How the elements are linked:
q616 fu q912
q616 po q159
q240 fu q868
q240 po q71
q296 fu q804
q296 po q365
q898 fu q723
q898 po q240
q58 fu q834
q58 po q616
q723 fu q511
q723 po q804
q365 fu q100
q365 po q882
q386 fu q684
q386 po q682
q560 fu q425
q560 po q790
q693 fu q252
q693 po q342
q241 fu q156
q241 po q255
q71 fu q616
q71 po q89
q995 fu q74
q995 po q425
q355 fu q29
q355 po q320
q808 fu q655
q808 po q291
q834 fu q950
q834 po q912
q682 fu q994
q682 po q71
q100 fu q882
q100 po q530
q320 fu q636
q320 po q649
q504 fu q244
q504 po q856
q770 fu q995
q770 po q425
q425 fu q898
q425 po q74
q994 fu q241
q994 po q320
q655 fu q733
q655 po q711
q661 fu q386
q661 po q89
q744 fu q572
q744 po q784
q70 fu q159
q70 po q71
q220 fu q255
q220 po q102
q912 fu q56
q912 po q425
q156 fu q784
q156 po q770
q255 fu q138
q255 po q504
q673 fu q951
q673 po q864
q667 fu q240
q667 po q236
q44 fu q291
q44 po q100
q649 fu q636
q649 po q585
q544 fu q864
q544 po q74
q252 fu q361
q252 po q744
q291 fu q711
q291 po q950
q804 fu q296
q804 po q868
q755 fu q236
q755 po q397
q552 fu q649
q552 po q792
q165 fu q790
q165 po q165
q856 fu q544
q856 po q784
q711 fu q365
q711 po q804
q56 fu q957
q56 po q236
q733 fu q44
q733 po q365
q572 fu q241
q572 po q220
q851 fu q868
q851 po q898
q511 fu q667
q511 po q834
q530 fu q851
q530 po q425
q838 fu q342
q838 po q241
q74 fu q808
q74 po q44
q244 fu q673
q244 po q544
q89 fu q682
q89 po q58
q585 fu q402
q585 po q342
q790 fu q397
q790 po q661
q29 fu q702
q29 po q402
q702 fu q320
q702 po q552
q174 fu q760
q174 po q684
q283 fu q102
q283 po q100
q236 fu q661
q236 po q174
q361 fu q838
q361 po q572
q397 fu q174
q397 po q386
q951 fu q283
q951 po q856
q882 fu q530
q882 po q560
q784 fu q220
q784 po q838
q636 fu q165
q636 po q252
q864 fu q770
q864 po q283
q868 fu q560
q868 po q365
q102 fu q504
q102 po q951
q760 fu q661
q760 po q616
q684 fu q70
q684 po q58
q660 fu q790
q660 po q636
q342 fu q744
q342 po q361
q957 fu q957
q957 po q660
q950 fu q71
q950 po q56
q402 fu q552
q402 po q165
q138 fu q283
q138 po q320
q159 fu q790
q159 po q790
q792 fu q693
q792 po q838

In the rows, zero is written as 51.

The rows follow the links: the fewer symbols apart two elements are, the more alike their rows tend to be.

Element, then a row for it; each showing differs a little:
q296: [60,35,54,56,33,62,69,56,34,21,38,55,64,91,44,46,46,57,45,48,52,57,54,64,41,36,41,64,57,62,35,59,51,27,74,57,61,41,55,63,39,37,44,47,50,78,31,78,42,55,51,64,59,39,44]
q760: [74,52,72,25,79,58,58,56,68,61,60,48,52,55,50,55,61,55,59,48,39,27,33,64,70,47,47,43,67,42,59,20,38,59,20,43,51,43,58,37,57,56,59,55,39,29,42,46,61,32,55,59,27,43,56]
q240: [86,28,51,65,48,49,54,49,65,43,39,41,44,81,55,42,39,52,50,57,44,56,44,56,36,40,68,52,45,61,24,44,53,47,51,64,30,57,51,42,57,60,47,36,54,55,44,73,63,50,66,74,69,50,20]
q102: [44,44,59,63,40,68,55,33,40,47,29,64,65,40,61,82,54,26,43,41,77,70,56,53,62,38,37,59,42,48,31,44,49,39,38,55,32,50,68,35,46,36,38,47,49,41,73,51,68,37,35,41,55,38,78]
q868: [72,29,42,53,36,56,62,61,49,29,46,50,58,80,70,38,41,65,41,57,43,65,54,55,44,20,49,55,60,57,26,57,53,28,65,59,45,39,50,61,48,51,39,57,64,60,29,74,57,59,69,69,70,44,29]
q585: [49,49,37,53,56,45,29,59,46,39,72,54,41,52,49,42,70,72,48,59,37,55,65,32,62,82,73,46,50,55,79,79,56,65,55,42,67,49,37,71,48,54,41,52,47,71,23,58,30,68,33,53,37,54,59]
q44: [17,76,40,37,46,53,63,41,34,61,60,42,59,42,40,39,34,49,58,49,49,43,51,57,33,53,29,62,62,42,72,72,54,41,82,51,89,43,44,60,39,48,61,48,62,59,58,43,26,62,56,40,61,68,44]
q89: [76,50,69,37,81,53,51,41,67,62,51,38,49,66,32,58,55,45,67,45,45,26,33,63,53,63,54,49,55,44,63,25,42,62,25,47,49,51,53,24,57,55,60,22,33,43,49,54,59,32,52,62,30,52,44]
q898: [78,32,40,64,41,44,49,52,62,43,44,41,43,68,70,37,33,58,42,61,45,65,48,46,38,31,61,49,49,56,24,55,55,44,54,64,28,51,46,46,59,66,47,49,65,50,42,68,65,61,72,71,78,57,16]
q255: [53,39,57,65,43,64,52,34,44,44,33,67,57,52,40,80,58,27,44,41,82,63,55,49,60,46,44,62,38,52,36,51,56,44,37,60,32,58,65,37,44,32,39,39,42,48,77,59,63,31,29,47,48,37,79]
q744: [59,42,52,52,53,38,51,68,47,50,67,74,26,69,6,49,75,64,47,61,75,38,45,36,54,36,55,53,52,63,52,57,68,68,47,70,50,61,43,79,46,41,58,60,44,55,64,53,45,33,55,60,46,41,68]
q693: [55,48,48,50,56,37,47,73,51,48,74,66,25,71,12,39,71,70,48,63,59,37,50,33,52,45,60,49,52,62,63,66,68,70,56,63,61,58,37,83,44,46,56,64,46,61,48,55,37,42,54,58,41,46,60]
q733: [23,68,47,40,43,57,67,48,30,48,57,48,64,59,35,40,43,54,59,45,49,45,54,60,34,50,26,65,65,45,68,70,56,36,85,49,91,41,50,66,37,36,60,48,54,70,47,50,26,59,54,43,54,59,51]
q784: [57,39,52,59,49,47,50,52,50,58,55,73,30,59,13,66,68,49,48,53,88,47,47,36,56,30,47,56,46,55,41,54,71,62,37,74,37,62,51,60,46,36,52,53,48,47,87,50,60,26,49,54,51,40,72]
q58: [72,53,70,45,77,48,49,40,72,66,49,40,43,62,29,57,51,45,72,46,44,25,31,60,42,69,60,50,49,47,60,25,45,63,32,49,43,58,50,23,58,55,66,22,34,44,56,50,57,34,57,62,36,54,36]
q504: [42,47,54,64,41,65,50,30,40,51,30,62,63,38,60,81,51,25,44,39,74,67,56,54,62,44,40,58,43,48,33,44,50,40,38,53,35,55,68,31,45,38,40,47,50,40,78,50,68,36,34,43,56,42,75]
q682: [76,49,69,38,80,53,50,41,66,60,53,41,56,70,32,61,61,44,69,44,47,32,35,59,53,66,53,52,56,44,66,29,45,59,26,46,51,50,54,25,54,49,55,19,32,46,45,60,56,29,50,67,27,49,50]
q425: [51,56,32,49,49,38,41,46,68,70,58,37,40,28,78,33,33,56,45,65,44,60,48,38,46,33,53,43,58,45,46,59,58,54,53,61,42,50,37,50,63,75,55,61,76,34,60,38,61,65,77,51,78,73,22]
q792: [55,45,44,48,58,36,37,67,53,46,74,60,25,70,17,42,75,73,52,62,55,43,55,28,53,60,66,49,50,59,70,74,70,70,51,61,64,55,37,77,46,47,52,52,43,70,44,57,32,52,44,61,37,47,58]
q71: [76,53,71,43,76,49,51,42,69,63,47,36,44,67,30,52,49,45,69,47,43,30,30,62,39,68,60,51,50,47,58,28,44,63,36,51,44,59,49,24,60,56,63,18,33,46,51,54,60,34,56,64,39,55,34]

Each walk starts at a row. The symbols on each line, taken left to right, move it on to the next element.
Answer with the element's row; about right is enough.
---
[58,41,52,51,51,40,49,68,49,49,71,69,22,73,4,46,74,69,49,62,71,35,45,39,52,37,57,54,55,60,56,58,70,67,47,70,52,56,42,79,44,40,61,59,44,59,61,55,43,36,51,61,43,40,66]
fu po
[63,37,53,59,56,46,46,47,53,55,55,70,31,68,5,65,69,45,50,51,81,46,45,36,54,42,53,64,43,58,50,55,71,63,36,72,39,61,48,54,40,35,50,37,38,52,77,60,54,22,44,63,42,44,66]
po po po fu
[30,62,44,60,42,55,47,30,48,69,38,52,61,12,73,70,40,26,45,45,68,70,57,45,53,44,35,56,46,38,48,53,53,43,46,54,37,54,58,30,52,52,45,47,61,32,84,33,65,48,48,34,65,65,62]
---
[39,50,53,65,42,63,51,32,46,57,30,64,62,29,59,79,52,25,45,42,82,67,54,50,61,38,37,57,44,46,37,48,53,42,38,57,31,53,67,33,50,41,40,45,54,38,81,43,68,35,39,40,56,46,78]
fu fu po po
[39,48,37,39,36,60,62,54,39,39,53,48,70,52,78,40,39,56,35,52,47,69,58,52,56,16,23,58,73,46,48,66,53,25,70,54,67,33,51,65,44,50,40,72,77,49,37,54,47,64,65,53,70,56,46]
po po fu fu
[78,27,52,71,35,47,56,50,53,33,34,46,49,84,49,45,37,52,48,54,50,57,49,60,28,43,65,58,41,62,21,53,52,38,61,65,33,56,51,46,53,50,47,33,50,69,44,80,59,57,58,72,70,46,23]
---
[62,31,54,57,33,59,67,55,34,22,41,53,63,93,45,45,44,55,48,51,52,56,53,62,36,37,45,65,52,64,33,56,51,28,74,57,58,43,54,60,40,38,44,44,54,75,33,77,43,55,53,64,61,42,41]
fu fu po fu
[59,42,36,38,46,49,54,68,58,44,58,47,56,47,86,33,45,67,35,64,40,65,57,48,64,19,45,43,69,48,40,53,49,40,54,53,45,36,47,65,55,66,48,78,77,39,30,51,60,64,74,58,67,53,37]
fu po fu fu
[21,71,50,39,42,54,67,44,30,49,57,44,61,58,28,41,42,49,63,46,51,37,48,60,30,58,30,68,58,49,71,67,54,44,83,48,92,47,50,63,38,39,61,44,51,73,52,49,23,57,51,44,52,61,50]
---
[44,52,40,40,56,57,43,70,50,41,66,53,57,33,85,41,61,68,44,55,28,62,63,46,78,59,61,37,59,51,66,57,40,52,47,34,63,40,50,69,56,60,44,82,59,46,18,43,45,74,44,42,37,46,67]
fu fu
[66,50,67,23,71,61,59,65,61,52,62,55,59,49,63,50,65,56,51,50,40,40,40,62,82,37,44,43,71,44,58,20,37,50,26,39,50,37,61,52,57,56,55,72,50,29,30,44,63,38,55,55,30,38,70]
fu po po po
[73,59,71,35,78,48,52,49,77,72,56,36,42,51,43,49,49,50,70,50,38,28,30,60,49,63,59,38,54,44,57,19,39,69,29,43,42,56,50,29,65,63,70,38,41,34,52,44,63,38,62,61,34,56,39]
---
[19,78,47,43,46,47,60,42,37,61,57,42,55,42,30,42,40,47,63,50,51,35,51,57,29,66,33,60,56,43,74,65,53,50,79,50,87,54,47,57,41,47,66,41,53,66,64,40,25,58,54,40,58,70,42]
po fu fu
[47,43,47,40,31,61,71,57,29,27,50,53,69,76,53,39,44,57,45,48,49,57,55,61,45,27,30,64,67,54,47,65,51,25,81,55,75,35,55,69,38,39,47,58,63,67,30,66,36,60,60,60,62,47,43]
fu po
[60,42,32,44,40,51,50,55,56,47,57,44,54,47,86,34,40,63,35,62,44,70,53,41,57,15,42,48,67,50,39,61,55,38,57,60,46,37,42,62,53,68,42,71,82,42,37,53,59,65,74,59,73,57,32]
---
[43,44,52,72,44,66,41,32,43,42,31,60,68,45,66,82,59,27,44,38,67,75,64,51,62,66,47,61,38,48,47,55,49,39,41,45,41,51,68,30,44,39,27,36,43,52,59,60,57,47,25,43,46,42,75]
po po po po
[60,45,48,48,56,38,46,71,51,50,73,69,25,73,9,44,74,71,49,62,63,38,47,33,55,47,61,53,52,61,60,65,68,69,51,67,59,58,37,81,41,46,57,61,43,59,52,56,40,42,53,62,41,44,60]
po fu po fu
[56,54,40,57,56,35,39,44,66,71,58,60,26,39,31,57,56,50,44,60,79,53,44,23,52,28,48,50,48,46,49,60,75,67,35,76,32,62,42,51,54,54,56,51,58,35,93,42,62,33,65,54,62,62,52]
---
[59,39,55,53,50,43,52,60,46,48,61,74,28,75,3,56,73,56,48,57,78,40,47,39,55,34,51,60,47,60,45,54,71,61,45,72,45,61,48,67,41,35,52,55,41,54,70,56,49,24,49,59,44,38,68]
fu fu po fu
[41,66,32,50,55,38,39,41,65,77,60,36,42,19,70,37,36,52,48,61,48,55,50,34,41,44,49,43,57,37,56,60,61,56,53,59,47,50,35,48,60,73,56,57,72,36,71,32,55,61,73,44,76,78,30]
po po fu po
[21,76,53,47,46,49,64,44,33,58,54,41,56,53,24,43,41,47,63,49,50,37,49,60,22,68,36,63,51,47,69,63,51,49,83,47,85,54,46,58,42,43,67,38,49,70,61,45,25,58,52,39,54,66,45]
---
[45,51,39,61,56,55,28,37,50,40,50,41,62,45,65,59,55,47,52,43,37,70,66,47,53,95,66,51,40,48,75,74,49,55,53,32,61,46,51,38,51,54,33,27,41,67,29,64,40,74,23,50,41,58,49]
fu po fu fu
[44,53,37,57,54,50,30,53,47,40,61,48,51,43,65,48,63,63,47,53,32,65,69,41,61,89,71,45,44,54,78,77,50,61,53,34,64,48,49,61,51,53,36,47,47,69,24,57,32,75,28,46,37,55,58]
po fu fu
[47,52,37,57,57,46,24,52,49,41,63,42,52,49,60,49,63,63,49,53,32,64,67,37,56,93,70,47,44,51,81,80,53,58,53,37,67,45,45,55,50,57,37,38,44,70,25,60,36,70,28,52,38,56,51]
---
[73,50,69,25,79,57,59,61,62,56,58,53,60,57,55,55,63,53,57,48,40,34,35,60,73,44,46,45,65,46,56,15,34,54,26,41,48,44,58,43,59,55,59,60,41,30,36,48,64,31,59,59,27,39,63]
po po po fu
[50,66,54,63,54,30,51,50,66,73,47,35,35,36,49,38,32,51,64,58,40,35,43,51,25,65,72,42,37,52,39,35,45,69,56,54,38,73,40,41,65,63,73,45,49,46,72,37,55,53,63,44,64,67,20]
fu fu
[19,68,56,62,36,40,61,72,44,58,47,59,44,27,60,39,42,57,52,54,42,42,57,61,46,58,67,37,36,66,33,36,36,62,66,43,48,70,53,72,62,53,71,87,53,51,59,27,49,70,49,24,54,46,58]
---
[27,64,55,48,42,45,56,75,45,52,52,59,47,29,73,41,51,68,50,58,35,48,62,58,63,54,66,31,44,60,44,38,36,58,59,37,53,58,52,79,61,55,60,96,56,45,43,30,49,70,50,29,50,40,66]
fu fu po
[74,48,67,23,80,60,54,56,64,55,58,51,60,61,51,59,65,52,61,45,42,33,34,61,73,47,45,46,67,37,63,23,38,53,24,41,50,41,59,38,58,57,55,48,42,33,34,49,64,30,56,66,22,40,63]
po fu po fu
[34,56,40,49,49,50,41,75,41,45,66,60,46,34,71,39,63,67,45,55,33,60,69,44,70,76,70,40,45,62,65,57,44,64,55,35,62,53,49,78,54,56,45,81,53,54,22,47,38,78,37,38,40,45,68]
